Below is a small trained network, with its code and all its weights. Each question gives an input and a class and asks what happens when units are switched off, that is, made to give their printed mean instead of their output.

import numpy as np


def w(rows, s, z=0):
    codes = np.array(rows[::2]) - 128.0
    scale = np.full(codes.shape[1], s)
    scale[-1] = z or s
    return codes * scale


def f(y):
    return np.maximum(y, 0)


def log_softmax(a):
    a = a - a.max(-1, keepdims=True)
    return a - np.log(np.exp(a).sum(-1, keepdims=True))


def net(x, mask):
    res = np.array(x, float).reshape(1, 3) / 4 @ E
    y = f(res @ A[0][:, :-1].T + A[0][:, -1])
    res = res + np.where(mask, y, B[0][:, -1]) @ B[0][:, :-1]
    return log_softmax(res[-1] @ U[:, :-1].T + U[:, -1])


A, B = {}, {}
E = w([
[14,26,87,169,93],'x0',
[159,126,165,10,2],'x1',
[198,88,102,188,71],'x2',
],0.0082)
A[0] = w([
[112,139,107,54,96,35],'neuron 0',
[106,86,117,115,147,25],'neuron 1',
[27,101,87,172,103,3],'neuron 2',
[116,137,142,102,114,104],'neuron 3',
[136,184,163,97,129,27],'neuron 4',
[56,210,113,114,198,157],'neuron 5',
[199,126,125,102,137,82],'neuron 6',
[188,144,163,101,191,54],'neuron 7',
[121,103,178,22,104,58],'neuron 8',
[183,158,57,47,94,157],'neuron 9',
[143,131,107,75,70,92],'neuron 10',
[68,156,160,59,171,87],'neuron 11',
[100,201,79,146,206,131],'neuron 12',
[110,158,75,124,141,237],'neuron 13',
[178,167,149,76,149,183],'neuron 14',
[42,186,125,75,147,73],'neuron 15',
[174,203,113,79,179,28],'neuron 16',
[124,137,92,205,195,78],'neuron 17',
[96,229,161,74,159,172],'neuron 18',
[176,100,97,174,89,179],'neuron 19',
[30,96,132,112,113,19],'neuron 20',
[177,201,110,151,112,159],'neuron 21',
[148,133,168,109,93,182],'neuron 22',
[56,70,83,88,103,178],'neuron 23',
[96,177,141,43,95,157],'neuron 24',
[43,146,165,3,84,153],'neuron 25',
[157,172,153,110,158,49],'neuron 26',
[80,112,167,34,199,116],'neuron 27',
],0.011,0.0037)
B[0] = w([
[129,216,132,175,117,174],'neuron 0',
[64,146,158,136,73,143],'neuron 1',
[81,130,163,49,117,201],'neuron 2',
[128,159,110,162,118,152],'neuron 3',
[83,124,128,97,141,162],'neuron 4',
[171,147,51,178,131,209],'neuron 5',
[109,81,204,69,120,165],'neuron 6',
[73,157,179,99,102,176],'neuron 7',
[81,191,106,160,98,208],'neuron 8',
[180,127,61,192,106,202],'neuron 9',
[157,197,86,165,103,187],'neuron 10',
[203,54,100,130,228,186],'neuron 11',
[158,203,57,191,45,205],'neuron 12',
[143,146,137,117,90,175],'neuron 13',
[100,55,175,80,79,205],'neuron 14',
[159,38,130,96,255,183],'neuron 15',
[54,186,210,56,106,186],'neuron 16',
[105,176,54,217,65,207],'neuron 17',
[123,64,193,104,115,213],'neuron 18',
[158,56,145,142,207,188],'neuron 19',
[40,126,202,79,87,187],'neuron 20',
[108,64,158,45,147,184],'neuron 21',
[158,151,48,193,126,183],'neuron 22',
[125,98,197,75,131,223],'neuron 23',
[201,217,85,149,122,213],'neuron 24',
[165,170,87,158,97,254],'neuron 25',
[56,146,177,72,107,164],'neuron 26',
[203,38,120,129,231,196],'neuron 27',
],0.0077,0.0095)
U = w([
[87,254,80,204,46,5],'0',
[20,147,216,90,44,6],'1',
[166,91,136,173,109,243],'2',
],0.0098,0.003)

Each question gives the input, the list of numbers given to net, and the class t.
The units are the neurons (one row each of A and B). Each row of codes is followed by its name. A weight is (code - 128) times the scale printed after its matrix; where a second scale follows, it is the last column's (A, B and U).
mask holds one flag per neuron, in row order. A switched-off neuron (its flag False) gives its mean, the last column of its row in B, instead of its output. The means were averaged over made-up inputs and are rounded, as every weight is.
A unit's drop is (log p(t) with every unit on - log p(t) with that unit switched off) / (log p(t) with every unit on - log p(t) with every unit switched off).
The circuit of an input: a set's keep is (log p(t) with only the set's units on - log p(t) with every unit switched off) / (log p(t) with every unit on - log p(t) with every unit switched off). Starting from the 12 units with the biggest drops (on a tie, the unit counted first), units are removed one at a time, each time the one whose removal leaves the highest keep (on an exact tie, the one counted first), for as long as the keep stays at least 0.8.
units of the circuit, in order: the units of the circuit, biggest drop first
top k neurons: the k neurons with the biggest drops, biggest first
drop of u: that unit's drop, to one decimal
input [5,1,-6], class 2: units of the circuit, in order => [neuron 27]
input [5,-6,-7], class 2: top 2 neurons => [neuron 15; neuron 27]
input [-5,5,-7], class 2: top 2 neurons => [neuron 27; neuron 11]
input [-6,7,-7], class 0: top 4 neurons => [neuron 24; neuron 8; neuron 25; neuron 9]
input [-7,0,-7], class 1: top 3 neurons => [neuron 16; neuron 26; neuron 7]
input [7,7,-6], class 0: top 3 neurons => [neuron 25; neuron 24; neuron 8]
input [6,-2,-8], class 2: top 3 neurons => [neuron 27; neuron 11; neuron 5]
input [0,-5,-8], class 2: top 2 neurons => [neuron 27; neuron 15]
input [5,-1,-8], class 2: top 2 neurons => [neuron 27; neuron 11]
input [-2,5,-6], class 2: top 2 neurons => [neuron 27; neuron 11]
input [4,8,-6], class 0: top 2 neurons => [neuron 8; neuron 25]
input [-7,6,6], class 1: top 3 neurons => [neuron 6; neuron 14; neuron 21]
input [-8,-5,-8], class 1: drop of neuron 26 => 0.3
input [3,-5,-8], class 2: units of the circuit, in order => [neuron 27]
input [0,3,-8], class 2: drop of neuron 27 => 0.1
input [2,7,7], class 0: drop of neuron 8 => 0.1
